Below are the code and all the weights of a small trained network. Each question names an input and a class and asks about switching units off, where a switched-off unit gives its printed mean instead of its output.

import numpy as np


def w(rows, s, z=0):
    codes = np.array(rows[::2]) - 128.0
    scale = np.full(codes.shape[1], s)
    scale[-1] = z or s
    return codes * scale


def f(y):
    return np.maximum(y, 0)


def log_softmax(a):
    a = a - a.max(-1, keepdims=True)
    return a - np.log(np.exp(a).sum(-1, keepdims=True))


def net(x, mask):
    res = np.array(x, float).reshape(1, 6) / 4 @ E
    y = f(res @ A[0][:, :-1].T + A[0][:, -1])
    res = res + np.where(mask, y, B[0][:, -1]) @ B[0][:, :-1]
    return log_softmax(res[-1] @ U[:, :-1].T + U[:, -1])


A, B = {}, {}
E = w([
[154,195,129,106,112,175,212,72],'x0',
[117,170,168,89,80,158,119,122],'x1',
[89,230,122,216,70,63,145,161],'x2',
[104,74,117,149,23,170,95,82],'x3',
[112,162,144,101,145,254,93,72],'x4',
[104,116,6,111,104,181,150,178],'x5',
],0.0096)
A[0] = w([
[127,34,112,124,100,125,92,139,127],'n1',
[150,147,140,122,157,26,156,148,170],'n2',
[115,137,228,98,113,140,103,108,128],'n3',
[145,172,140,122,72,82,207,96,49],'n4',
[130,140,187,153,131,66,120,109,99],'n5',
[132,158,172,190,157,29,105,131,97],'n6',
[132,124,113,120,105,186,142,72,3],'n7',
[119,250,94,122,133,130,132,203,80],'n8',
],0.018,0.005)
B[0] = w([
[100,39,125,97,111,4,175,86,202],'n1',
[110,90,138,148,220,188,159,164,249],'n2',
[164,139,77,93,96,167,80,57,214],'n3',
[169,97,176,86,182,191,224,128,209],'n4',
[145,149,114,223,121,160,85,111,209],'n5',
[116,153,117,241,94,176,74,28,252],'n6',
[151,161,111,151,138,205,47,100,185],'n7',
[45,221,93,105,56,122,168,182,217],'n8',
],0.014,0.017)
U = w([
[109,104,160,160,150,113,82,255,41],'0',
[48,121,160,221,240,163,195,188,112],'1',
[35,137,111,158,21,11,202,136,91],'2',
[152,94,148,66,141,42,103,135,2],'3',
[84,181,112,79,134,175,178,228,114],'4',
[143,145,134,168,164,226,67,92,139],'5',
[164,55,171,4,221,87,211,174,243],'6',
[62,49,65,84,198,156,115,148,209],'7',
],0.0097,0.0063)

Each question gives the input, the list of numbers given to net, and the class t.
The units are the neurons (one row each of A and B). Each row of codes is followed by its name. A weight is (code - 128) times the scale printed after its matrix; where a second scale follows, it is the last column's (A, B and U).
mask holds one flag per neuron, in row order. A switched-off neuron (its flag False) gives its mean, the last column of its row in B, instead of its output. The means were averaged over made-up inputs and are rounded, as every weight is.
A unit's drop is (log p(t) with every unit on - log p(t) with that unit switched off) / (log p(t) with every unit on - log p(t) with every unit switched off).
The circuit of an input: a set's keep is (log p(t) with only the set's units on - log p(t) with every unit switched off) / (log p(t) with every unit on - log p(t) with every unit switched off). Starting from all 8 units, units are removed one at a time, each time the one whose removal leaves the highest keep (on an exact tie, the one counted first), for as long as the keep stays at least 0.8.
units of the circuit, in order: the units of the circuit, biggest drop first
top k neurons: the k neurons with the biggest drops, biggest first
drop when u is switched off: that unit's drop, to one decimal
input [-8,5,-5,-3,5,-1], class 7: units of the circuit, in order => [n6]
input [4,-7,7,7,-2,3], class 4: top 3 neurons => [n4 n1 n2]
input [-4,3,-3,8,6,2], class 7: top 3 neurons => [n1 n6 n5]
input [-7,1,-6,-8,-1,0], class 6: units of the circuit, in order => [n5 n6]
input [-5,-4,-7,7,0,-8], class 3: units of the circuit, in order => [n1 n8]
input [1,-7,6,-2,4,-2], class 1: top 2 neurons => [n3 n7]
input [-5,7,-3,-4,-7,3], class 1: top 3 neurons => [n2 n3 n4]
input [0,5,-8,-6,0,2], class 6: top 2 neurons => [n6 n5]
input [7,5,-3,-3,0,2], class 4: top 2 neurons => [n6 n5]
input [4,-3,2,1,7,7], class 4: top 2 neurons => [n6 n8]
input [6,-6,-4,6,-1,2], class 7: top 4 neurons => [n6 n1 n5 n7]
input [-8,7,7,-5,4,7], class 2: top 3 neurons => [n2 n4 n8]
input [-5,-7,-3,-6,-1,0], class 1: top 2 neurons => [n3 n2]
input [-5,-7,-8,6,-5,-5], class 2: top neuron => [n1]
input [3,8,-1,-2,5,6], class 4: top 3 neurons => [n6 n8 n5]
input [1,-5,8,-7,7,-2], class 1: units of the circuit, in order => [n8 n6 n3 n2]
input [-1,7,-2,6,-1,8], class 7: top 3 neurons => [n8 n7 n6]
input [8,-8,6,8,-4,3], class 6: top 3 neurons => [n4 n6 n5]
input [-2,-4,-6,2,2,7], class 6: units of the circuit, in order => [n6 n1]
input [-4,2,-8,-8,-3,3], class 6: units of the circuit, in order => [n6]
input [3,3,7,8,3,7], class 4: top 2 neurons => [n6 n8]
input [2,7,5,-4,-3,8], class 4: drop when n8 is switched off => 0.1
input [-2,-3,-8,4,-1,-6], class 3: drop when n4 is switched off => 0.2
input [3,-5,-2,8,-4,-4], class 2: drop when n2 is switched off => 0.4
input [-1,-2,-5,7,1,-2], class 7: drop when n7 is switched off => 0.3
